In the rows, zero is written as 128.
Each row has a class, written as a number after it.
[153 145 101 112 153 102 152 124  93 116 124 121 135 112 146 128 153 116
 125 133 113 161 146 123 141 133 111 158  85 153 154 113 130 127 107 132
 133 133 123  94  96 114 137 149 117 135 117 128 130 144 106 109] -> 9
[ 90 127 141 122 118 165 184  94 121  82  72 123 100 123  81 171 162 115
  78 167 121 129 137 122 108 162  83 148  98 180 131 120 150 115 165 139
 121 147 102 155 113 163  97 109  80 145 147 115  86 183 166 104] -> 0
[105 141 141  90 134 206  76 143 127 169 170 125 141 171  77 152 105 110
 114 107 135  73 123 108 119 149 135 140 197 120 154 156  81 169 116 107
 138 121 117 162  92 195 190 148 169  99 114 161 135 108 112 120] -> 7
[131 128 131 129 187 179 161 109 131  91  95 114 151 111 167 160 144 137
  98 142 121 149  91 115 102 148 103 147 121 119 135 124 142 120 119 134
 144 119 143 111 137 111 165 134 117 162 147 109 123 172  76 118] -> 9
[134 160 156 135 128 113 162  98  96  66 143 145 105 102 125  96 112 105
 135 143 142 150 117 152 157 182 122  84 148 172  93 137 165 100  50 142
  91 117 103 153  96 104  62 101 105 103 109  82  90 122 121  34] -> 2
[ 49 141 115 136 155 144 116 121 104 126 122 114 126  99 123 165 174  99
 119 166 148  63  74 135 118  87 128  76 145 197 142 130 127 141 123 139
 180 142 107  95 129  96 106 102 156 130 100 143 116  93 157 130] -> 8
[143 121 132 112 170 125  78 162  87 131 144 121 148 128 136 117  93  97
 120 141 114 106 165 139 150 140 159  92 150 111 135 141 112 170 132 103
 122  88 134 141  99 109 105 151 107  93 128  65 158 117 158 145] -> 6
[158 142 164 176 113 124 125 105 104 119 148 169 119 109 118  88 128 190
 125 120 121  80 115 148  73 141  92 136 148 151  95 102 128 172 125 126
 142 100  84  96 168  90 123  92  54 156  79 136 185 108 175 141] -> 8
[ 77 101 110  66 108 163 164 154 110 116 172  86 109 166  75 172 168  98
  99 102 133 158 165 127 142 136 147  63 104 135 175 163 131 130  99 136
 115 133 108 175 127 149 166 187  94 112 134  99 129  88 124 119] -> 6
[123 100 110 128 142 171 146 120 132 129 147 114 161 134 158 145 155 101
 131 148 128 122  91 123 129 107 139 145  88 135 132 135 124 111 151 135
 145 132 197  79 150 126 141 161 148 151 150 110 126 129 100 165] -> 3
[186 140 141  91 101 124 111 118  99 144 206 110 153 139 138 152  93 140
 137  90 106 100 128 115 109 131 153 106 155 112 115 116 151 159 110 126
 139 113 136  96 172 113 138 128 146 145  85 154 108 132 157 103] -> 2
[ 91 156  93 136 112 107 133 149 133 127 139 171 130  91 140 104 164  81
 134 115 125 121 160 132 167 120 127 159 157  87 120 141 155 170 140 111
 165 150  67  91 183 106  95 125 163 117 136 128 169 100 104 155] -> 6
[130 193 116 106 126 125 153 113 118 123 139 148 108  74 113 187  98 147
  79 100 143  94 106 151 139 130 120 103 175  90  91 127 150 141 114 153
 179  99 153 139 175 152 151 121  97 136  98 178 198 119 102 152] -> 2
[145 133 148 105  96 111 172 143 141  97 109 116  83 159  82 125  98 144
 133 119 126 151 148 127 119 102  85  93 131 136 143 113 138 146 128 136
 130 109 108 154 125 145 139 140  78 134 124 169 137 159 149 162] -> 7
[163 113 127 120 168 149 111 124 128  97 136 100 114 126 140  91 115 145
 123 160 127  80 148 139 112 142 108  49 170 119 131 122 124 165 105 120
  89  77  81 127 179 106 167 127  90 125 153 145 119  99 143 145] -> 9
[121 113 139  87 129 173 126 117 130  87 134 120 105 137  98 156 164 109
 113 147 155 120 152 114 105 158 137 175  94 170 145 137 134 169 146 116
  77 144 122 125 132 145 114 123 155 133 145  86 114 187 138 140] -> 7
[114 120 147 138 100 121  91 168  95 141 160 171 102 140 127 169 129  99
 100  85 153  85 128 122 105 132 157  98 123  81 107 156 130 144 119 120
 168 102 157 119 161 129 115 132 146 129  99  56 205 127 131 135] -> 2
[188 158 168 131 119 132 129 124 112  96 189 152 128  80  72 120 164 137
 139 113 156 116 139 109 140 142 117 187 115 121 114 124 153 142 142 146
 183 145 126 128 207 145  38  75  57 129 154 112 149 107 105 182] -> 2
[160 173 177 111 138 183 114 152  69 153 185 125 157 164 135 132  90 126
 151  85 129  63 125 110 135  93 117 149 162  18 121  97 162  87 121 148
 138  76 156 118 160 121 132 110 117 105 147 105 142 135 121 194] -> 9
[ 76 125 146 120 137 173 107 132 114 123 153 141 101 118 159 122 122  76
 106  89 188 115 140 130  27 197 164 112 139  90 117 149 188 122 102 107
 133 133 120 165 114 131 157 148 120 117 143  82 158 134 114  98] -> 3
[ 81 110 113 106 113 114 168 131 127 122 100  92 135 149 175 132 131 167
 135 151  88 139 148 124 114 112  98 118 139 129 162  94 125 132 147 116
 122 153 157  98 157 109 154 129 111 125 148 112  89 128 154 111] -> 0
[112  92 158 106 155 125 128 106 151 151 107 103  78 144 146 122 177 134
 108 118 141 131 125 105 121 193 129 135  77 122 124 152 116  89  65 106
 113 120 103 104 122 138 190 130  67 116 154 121 126 105  81 134] -> 1
[112 107 127 126  98 203 141 160 119 131 153 114 138 160 115 150 104 161
  92 124 145  88  89 129 122 104 113  97 189  71 168 164 130 127 116 132
 130 109 105 128 123 148 168 154  77 133 110 150 111 120  88 168] -> 7
[116 133 127  97 205 122 104 184 114 130 154 111 130  96 127  93 153 111
 142 138 110 131 151 119 163 136 172  95 142  31 133  99 158 142 147 131
 133  95 123 143 192 120 154  99  63  79 177  95  99 117  75 199] -> 5
[135 103 101 146 117  87 130 190 131 148 169 123 132 129 111 118 121 128
 142 124 116  98 119 111  99  72 160 131 131  38 136  95 164 154 163 124
 179  96 115 114 196 124 102 115 120 115 119 143 143 159 134 181] -> 5
[137  93  87 162 178 116 158 177 153 142 132 119 106  89 115 120 133 167
 136 137 120 119 120 143  61 132 184  66 173 137 141 113 151 130 121 122
 122 111  83 188 205 144 137  95 125 106 125 165 123 133 129 151] -> 4
[102 100 144 143 188 146 174 101 131 101  77  97  91 111 100 124 140 116
 116 164 118 148 125 145  41 179 124 137  95 163  93 107 130 123 154 125
  72 115 132 128 124 130 163 143 114 121 182  95 102 132 125 105] -> 4
[157 105 124 100 100 111 197 177 109 107  71  90  73 103  85 132  92 126
 139 121 146 174 186 159  79 157 142  73 113 151 149 117 189 106 123 118
 173 136  55 186  72 142 133 148  26 120 138 186 139 122 132 163] -> 1
[138 138 163 105 161 155 127 164  69 133 100 133 126 158 140  71  87 145
 128 110 109  95 135 137 143  94  99  90  99  88 133 125 114 119 114 122
 102 116  91 101  97 119 174 159 118  86 163  66  84 122 157 181] -> 4
[140 120 115 131 197 174 146 100  95 117 173 118 122 121 160 108 109 106
 137 128 115  76 139 128 125 212 112  91 160  91 131 154 149 110 109 145
  87  90 109 137 147  86  90 137  81 119 132 125  98 125 100  84] -> 9
[135  95 179 154 128  96 128 134 190 109 138 130 103 166 115 122 126 162
 139 107 173 132 120 126  92 121 117  72  84 228  95 182 140 141  60 110
 138  88 140 172  87 119 214 126  82 171 110 173 132 127 159 138] -> 5
[145 160 134 172 126 101 179 128  95 131  96 136 110 111 116 145  41  76
 125 104  91  98 145 131 154 148 106  92 132 105 113  80 116  85 155 139
 170 141 185 172 126 105  39 133  94 128  99 118 112 118 130  97] -> 9
[111 158 113  94 104 181 106 169  82 131 157 132 145 101 104 131 146 159
 111 131 128  95  82 106 135 124 133  62 180 102 152 125 147 168 102 100
 171 136 129 146 178 144 116  90 134 101  92 106  82 128 142 119] -> 7
[133 164 141 157  84 143  98 181 125 155 154 149 149 143 144 103 103 145
 136 109 116 104 123 127 199  62 103 164 132  60 132  96 133 108 102 123
 132 119 104 100 187 137 114 114 164 106 133  98 151 114 116 135] -> 9
[133 102 138 144 123 163 131 129 131 112  94 143 117 114 115 144  86 134
 118 136 137 119 125 134 123 158 102 166  74 167 102 153 142 145 151 113
  62 124 168  77 107 145 151 172 105 156 162  87  58 178 142 126] -> 0
[114  95 120 129 100 173 162 147 142 122 122 118 150 143 128 132 137 137
 143 149 125 133  97 122 105 153 109 173 114 144 135 157 142 150 141  97
 135 129 140 146 109 152 150 152 123 148 139 108 122 149 139 131] -> 1
[133 124 139 125 123 125 141 159 103 152 150 127 125 152 154 107 142 105
 179 144 128 154  79 121 111 134 127 162 103 136 184 190 145  74 149 139
 118 105 167 107  60 147 143 147 137  99 116 105 102 199  99 189] -> 1
[126 149 157 138 112  92  98 159 128 183 165 156 120 122 135 168  67 155
 156  97 124 127 120 144 116 103 115 161 167  73 101 156 179 128 132 155
 147  52 152 160  71 133 136 160 141 103  76 103 124 192 134 127] -> 0
[127 110 134 156 157 113 112 131 170 137  91 145 119 116 134 174 115 115
 136 118 135 147 140 117  97 179 138 132 130 119 119 113 105 115 111 115
 115 122 144 126 165 117 147 132 142 126 147  49 108 114  96  98] -> 4
[ 94 131 141 103 151 176 146 117 130  85 127 124 124  98 116 130 156 135
 102 143 134  92  98 135 118 173 139 112 120 141 132 136 128 168 137 113
 137 135 134 153 129 129 103 124 136 124 124  91  86 174 127 109] -> 5
[100 116 169 153 110 163 181 172  80 164 120 131 128 142 137 143 109 137
  95  95 123 100 106 134  95 131  95 107 135  65 138 121 132  81 126 126
 165 139 153 102 121 120  74 132 128 122 106  40 146 154 110 138] -> 2
[155 133 125  75 210 147 131 127 118 140 123 126 135 114 161 167 135 134
 132 169 107  94 174 113 195 148 100 203 124 204 120 125  93  63 123 134
 115 108 163  85  58 153 171 146  85 100 191 153 144 183 127 104] -> 8
[ 74 148 106 112 150 173 118 119 186 123  95 136 155 113  94 145 207 108
 117 219 111 109 136 119 178 143 155 102 137 223 146 110 116 168 102  96
 136 177 120 150 110 135 126  92 157 141 140 122 131 101 127  74] -> 4
[138  49  97 189 113 140 135  88 155 153 140 153 158 112  95 147  89 152
 147  51 145  48  97 115 133 158 105 118 201  86 122 167  94 168  98 138
 104 111 143 115 184 115  39 140 157 116 122 125 194  54 122  81] -> 6
[184 173 159 119  92 166 130 182  88  90 191 137 106 138 122  85  95 168
 157 138 115 154 130 128 132 124 148  96 151  54  88 136 141 115 154 114
 175  70 130 128 140 116  90 174  74 136 111 139  84 176 109 187] -> 7
[151  87 102 156 121 152 121  88 137 150  76 138 119 118 112 114 132 124
 127 180 128 123 120 110 114 160 113 161 123 170 100 116 117  89 109  85
 111 135 138  86  93 124 121 140 133 127 176 121 131 133 127  66] -> 6
[ 95 139  88 136 154  33  60 125 200 167 135 113  95 134 105 107 153 108
 161 121 171 181 122  94  91 115 141 181 106  73 121 129 156 138 141 120
 167 128 114 219 169 150 124  72 156 112 127 137 164 127 137 173] -> 1
[164 193 157 139 155 169 134 107  89  71 163 183 128  59 117  85 136  99
 135 129 144 105 100 125 125 108 151 183 145 125 114  84 186 129 179 169
 208 143  77 139 135 112 100 134  54 135 128 153 137 178 146 203] -> 3
[106 141 141 161 133 173 145  91 135 116 126 154 137  88 113 123 144 142
 101 174 119 118 130 145 158 116 136 125 131 111  86 138  89 142 158 150
 126 124 155 168 114 139 101 160 120 125 133  57 204  81 143 185] -> 3
[154 126  98 164 180 106 161 133 158 122 123 135 134  79 100 105 149  98
 136 146 123 169 123 143 124 137 172 151  98 164 156 132 175 151 150 137
 148 115  76 165  46 118  78 149 118 121 101 180 139 187 135 176] -> 6
[101  92 147 117  96 175 162 131 158 120  77 121  92 129  84 150 136 120
  85 128 141 114 132 138 128 152 140 110 125 122 112 103 167 146 151 132
  72 116 134 111  84 145 147 182 101 126 143 156  66 199  98 165] -> 6
[100 153 151 103 147 106 129 129  88 125 163 117 104 165 175 105 131 131
 105  94 133 104 135 159 110 124 147 106 136  74 117  89 144 126 106 174
 109  68  62 100 142 130  78 140 123  84  75 141 116 167 138 168] -> 2
[ 86 174 141 104  74 135 158 139  63 125 179 119 120 166  91 115 103 130
 111  69 149  85 104 145 102  71 121  62 141  58 140 109 174 127 104 160
 115 134 142 158 182 110  81 104 123 134  72  97 147 111 120 130] -> 4
[150 118 150 133 118 112 115 114 177 150 139 120 137 149 172 133  94 144
 103 107  81  94 137  87 146  88 135  83 157  35 110  86  90 121 122 138
 185 115 117 126 150 142  90 169 124 134 136 167 148 120 124  88] -> 2
[178 159 169 172 124 148  96 122 110 134 165 131 133  85 155  94 121 203
 120 142 109  98 124 127 158 114 117 118 182  98 109 148 120 145 138 102
 158 111  71 140 126  89 125 117  50 168 108 184 129  86 130 168] -> 7
[135 151 148 149 146 118 116 133 149 101 134 131 172 114 170 129 150 157
 125 142 142 137 131 100 101 136  74 181 106 143 186 142 164 155 129 119
 189 135  85 123 112 125 136  81  46 139 150 164 104 130 107 132] -> 5
[ 54 166 103 140 141 137 141 148 173 177  80 153 144  85 170 122 172 139
 133 126 119 155  83 134  81 124 123 158 156  89 148  90 186  77 136 137
 192 136  84  99 113 146 156 100 142  81 125 150 158 175 144 144] -> 8
[167 116 127 136  93 142 183 113 117 104 112 150  97 139  96 124 120 145
 144 150 130 119 143 109 108 164  93 171 119 114  92 134 150 149 134 124
 115  84  94 148  81 146 118 159 102 142 130 167 135 179 123 153] -> 1
[119 166 148 141 161 121 170 138  66 140 116 143 155 102 119 133 146 165
 110 107  93 139 119 127 102 107  84 148 136  94 136 107 107 135 155 139
 187 125 155  93 168 141  36  94  84 111 128  66 177 125 118 169] -> 6
[105 116  90  64 112 119 190 162  82 125 129 101  92 149 100 137 131 143
  97 102 122 151 193 137  74 134 143  76  68 173 140 153 128 115 100 113
 157 176 126 145 116 155  96 115 161 107 101 141 208 143 139  86] -> 8
[109 155 135 130 124 103  94 124 156 175 140 139  87  97 119 120 123 102
 151  99 171 126  94 151  83 117 137  83 158 102  96 120 189 121  87 125
 174 105  74 163 106  88 156 149 123 170  77 150 108 140 126 148] -> 8
[186 150 154 157 133 111 183 153  70 101 100 169 128 105 118 119 124 161
 119 102 126 107 160 137 173  93  89 168  96  83 139  89 115 107 121 149
 144  90  95  89  88 117  76 122 112 103 134  98 185 148 116 173] -> 0
[169 153 160 142 149 150 150 104 129 121 114 157 108 109 124 157 124 146
 135 106 113 137 101 125 114 151 106 180 105 135 123  96 150 151 151 157
 162  96 127 152 140 149 141 136 112 147 127 182 145 182  90 168] -> 2
[170 109 103 129 133 107 135 140 119  94 148 113 127  94 133 130 114 111
 133 133 121  79 151 139 146 147 121 120 189 112 154  85 124 183 134 134
 109 111  34 143 252  93 102 130 123 120 106 125  72 111 128 150] -> 4
[131 136 120 124 158 122 159 114 120 130 112 137 143 131 144 134 156 134
 123 131 123 136 134 118 118 104 126 131  96 142 112 120 114 130 101 119
 145 142 170 118 102 108 143 137 142 172 120  91 145 131 119 150] -> 9
[155 127 101 127 107 127 175 151 116 120 115 122 139 123 113 113 163  98
 118 143 123 155 176  98 132 108  90 135 112  97 196 105 147 111 144 114
 194 162  61 129 121 118 113 148  58 135 163 137 131 114 115 186] -> 6
[130 117 121 129 117 112 102 135 130  78 164 134 127 167  97 164 124 130
 142 117 164 119 131 109  93 151 129 185 150 130 155 156 133 119 165 132
 144 138 109 142 123 135  93  78  94 124 136 115 108 148 150  82] -> 1
[113 184  87 133 167 121 131 120  97 139 135 118 124 162 149 141  57 111
 105 120 102 105 135 135 129  88 112  94 104  70 122  96 122 137 125 153
 141  94 136 123 138 119 133 153 130 138 100 174 150 107 109 121] -> 9
[195 177 151 170 167 132 114 156 136 116 153 196 149 101 116 142 106 188
 155  89 134 111 119 133 120 135 155 179 149 115 131  91  86 108 186 134
 154  97 178 101 108 126 133 113 117 140 120 113 118 204 119 169] -> 5
[131 162 144 115 163 117  72 155  69 147 204 102 135 164 136 188  29 133
 122  64 122  92 182 117 127 122 137  69 162  81 117 149 103 172 134 132
 123  96 140 140 115 112 158 160 126 139 111 149 118  72 155 106] -> 2
[137 186 104 116 148  41 125 170  99  73 152 150  96 123 173 122  86 108
 147 143 150 119 166 148 114 109 115 148 164  88 130 139 127 175 141 125
 185  80  66  88 150 106 119 141  77 132 111 146 152 132 113 193] -> 1
[124 100 124 188 147  99 149 127 181 109 145 138 110 104 146 136 170 138
 146 144 146 134  92 120  63 196 160 133 107 124 123 172 163 155 149 128
 126  87 136 105 112 101 122 114 118 131  97 153  89 157  93 148] -> 1
[150 124 132 123 146  73 102 130 125 110 161 119 151 104 105 151 132 149
 140 136 132 130 128 123 135 125 141 136 135 226 126 150  76 165 116 101
 133 139 174 102 124 125 128 124 122 145 101  78  66 115 199 105] -> 0
[ 86 161 127 108 177  95 173 191  91 119 135 145 129  76 147 115 189 117
 130  94 116 138 124 125 158 137 154 160 153 103 135 121 179 123 104 137
 163 125  95 166 158 155  99  93 105  68 129 135 133 160  92 152] -> 4
[ 93 152 123 128 103  91 112 145 181 146  94 146  86 136 131 174  24 136
 106 116 150 187 141 154  49 151 115 161 148 115  97 169 146 119 131 111
 135 127 105 122  97 164 158 162 112 122  91  89  92 181 163 122] -> 7
[148 160 156 148 123 129 103 192  71 149 125 103 170 113 129 111  16 157
 148 113 102 122 136 121 121 111 100 148 192  55 112 112 102 137 167 108
 157 110 163  24 194 151  67 129 117  96 143 117 111 114 124 183] -> 0
[ 92 124 122 138 131 117 103 154 164 190 120 116 169 178 127 157 108 162
 162  85 111 170 139 150 160 128 143 174 170  47 137 122  83  41 135 143
  73  91 184  98  73 164 117 142 144  74 149  60 173 115 155 116] -> 9
[104 117 127 107 162 143 140 148 137 102 148 139 117 136 134 118  93  95
 101 191 112 115 152 139 131 133 130 168 153 111 136 107 117 142 128 123
 123 142  96 103 163 133  77 152 102 107 139   8 155 185 138 104] -> 3
[ 80 100 157  80  94 116 198 139 127 136  84 100  74 158  88 208 139 114
 130 121 136 155 156 140  69 144 105 131 105 165 114 135 155 112 125 132
 110 104 148 130  66 163 133 163 110 152 133  95 174 191 150 112] -> 1
[103 118 132 144 165 143 150  95  88 126 118 154 124 125 118 156 162 133
 127 114 149 100 123 129  83 151  97 180 106 137 106  94 134 132 143 142
 128 122 121  96 113 116  81 121 113 136 135  77 108 148 162 128] -> 3
[155  94  78 168 164 129 181 133 162 140 119 149 140 108 154  89 194 126
 156 138 120 139 137  88  97 142 138 151  98 104 134 137 150 124 133 119
 211 136  92 158 127 102 144 154 123 146 145 207 149 116  66 187] -> 4
[133 158 145 138 127 157 199 159 102  97 158 143 116 122 138 127 107 129
 125 131 124 108 168 138 115 141 133 107 119  87 126 110 122  82 140 133
 165 100 138 149 124 121 125 164  61 121 141  97 146 128 108 164] -> 5
[146 138 154 127 102 189 135 136 115  92 120 161 124 101 108 128 129 131
 125 120 133 108 120 140 135 144 117 183 121 125 117 126 168 151 156 126
 112 131  76 121 115 134 137 134 122 141 144 129 108 183 128 151] -> 8
[102 132 171 111 150 119  93 125 100 103 122 100 108 132 140 126  87 159
 128  72 153 102 159 116  72 134 104  62 159  71 126 134 162 155 157 140
 106 121 129 185 167 105 172  65 126  91 162 137  94 106 132 145] -> 5
[105 197 106 142 172 121 128 144  97 166 149 167 129  78 149 131 147 122
 132 126 118  98 142 137 182  86 101 125 133  78 126 155 156 150 108 146
 166 116  69 134 119 101 114 124 152 130 103 119 162 101 108 181] -> 9
[148 161 153 124 141 162 127 122  81 122 162 125 145 130 117 129 104 180
 150 152  97 134  82 130 108 114 113  89 142 136 140 151 113 134 128 154
 133  86 153 175 133 143 160 102 127  91 104  80 137 104 143 135] -> 1
[132 114 174 141  72 139 148 110 104 133 112 126 108 149  77 159 142 131
 112  95 159 128 120 140  81 116 102 127 101 114 111 113 145 120 128 140
 118 105 146 139 108 153 136 125 118 138 130 114 157 107 131 166] -> 3
[119 114 139 101 141 141 157 123  68 152 117  97 114 137 105 100 108 113
 138  84 113 140 118 128  92 148 149 100 119  86 156 131 113 120  88 110
 113 103 130 170  39 160 185 201 102 103 143 123 145  91 139 135] -> 0
[120 140 137 143 133 175 124 157 162 154 145 156 107  87 105 108 126 127
 135  97 152 105  97 115 156 107 184 149 127  93  75 139 167  85 109 112
 182 148 130 163 111 157 123 137 127 116 155 178 116 128  87 140] -> 7
[124 121  98 127 192 119 153 175 146 150 138 133 154 129 114 167 136 128
 119  86 151  99 184 131 103 129 132 153 125 126 157 134 133 104 128 130
 112 140 112  85  81 136 121 110 152 123 156 139 151 146 108  91] -> 4
[145 136 103 120 117 150 138 142  96 111 176 122 156 116  79 166 138 114
 126 149 183  89 110 142 144 131 134 140 124 195 140 150 142 138  83 100
 153 125 157 103  80 124 100 120 124 146 106 128 156 109 151 113] -> 3
[115 111 136 151 119 116 181 149 151 121 128 119 173 159 154  88 190 131
 160 126 108 178 157 102  80 114 132 117  87 108 156  96 131 126 147 124
 161 126 136 130 102 129 118 136  99 148 148 136 130 122 116 168] -> 5
[106 150 101  61 168 139 145 154 124  99 124 151 120 123 166  52 139  74
 114 119 123 120 125 123 124 165 122 135  72  72 137 166 146 174  94  84
 184 139  87 130  93 151 144 170 130  96 154 116 121 157 106 140] -> 8
[153 132 143 127 157 153 144  94  96  56 115 125 113  86 122 152 113 119
  97 135 134 120 115 150 125 187 115 157 111 146 120 115 126 156 159 121
 107 124 108 122 144  98 130 129 130 124 135  74  97 154 165 114] -> 3
[134  97 106 152 128 150 162 129 140 161 128 141 124 123 119  81 195 133
 157 130 160 159 109 111  68 160  66 131 115 120 172 142 189 117 106 144
 148  92  96 117 111 126 116 150  86 115 134 162 125 160  61 176] -> 6
[ 69 110 102 148  74  75 114 111 167 142 155 114  83 125 101 152 156 113
 129 112 146 160 124  99  56 147 187 126 111  81  98 141 174 122 154 109
 130 154 177 220 142 125 143 110 125 138 113 134 126 109 153 116] -> 8
[161 150 185 226 102 106 148 124 156 101  77 172 107  52 130 112 100 155
 167 157 139 162  77 138 137 129 148 121 126 188 114 146 155 143 123 109
 145 130 153 187  68  83 103 109 110 142  87 113 116 130 147 201] -> 7
[182 165 165 109 119 127  66 134  48 113 127 160 138 157 172  65  71  96
 126 104 114 103 139 120 107  98 111 166 127  62 128  91 136 153 160 132
 156 126 120  82 139 107 148 142  92 125 122  95 110 153 111 185] -> 9
[ 69 172 121 100 165 135  91 174 131 124 151 117 106 154 148 139 104 142
 135 115 191 104 137 147  73 128 141 136 157  79 141 124 161 122 128 110
 151  73 131 141  86 139 170 136 106 116 151 173 149 174 109 148] -> 5
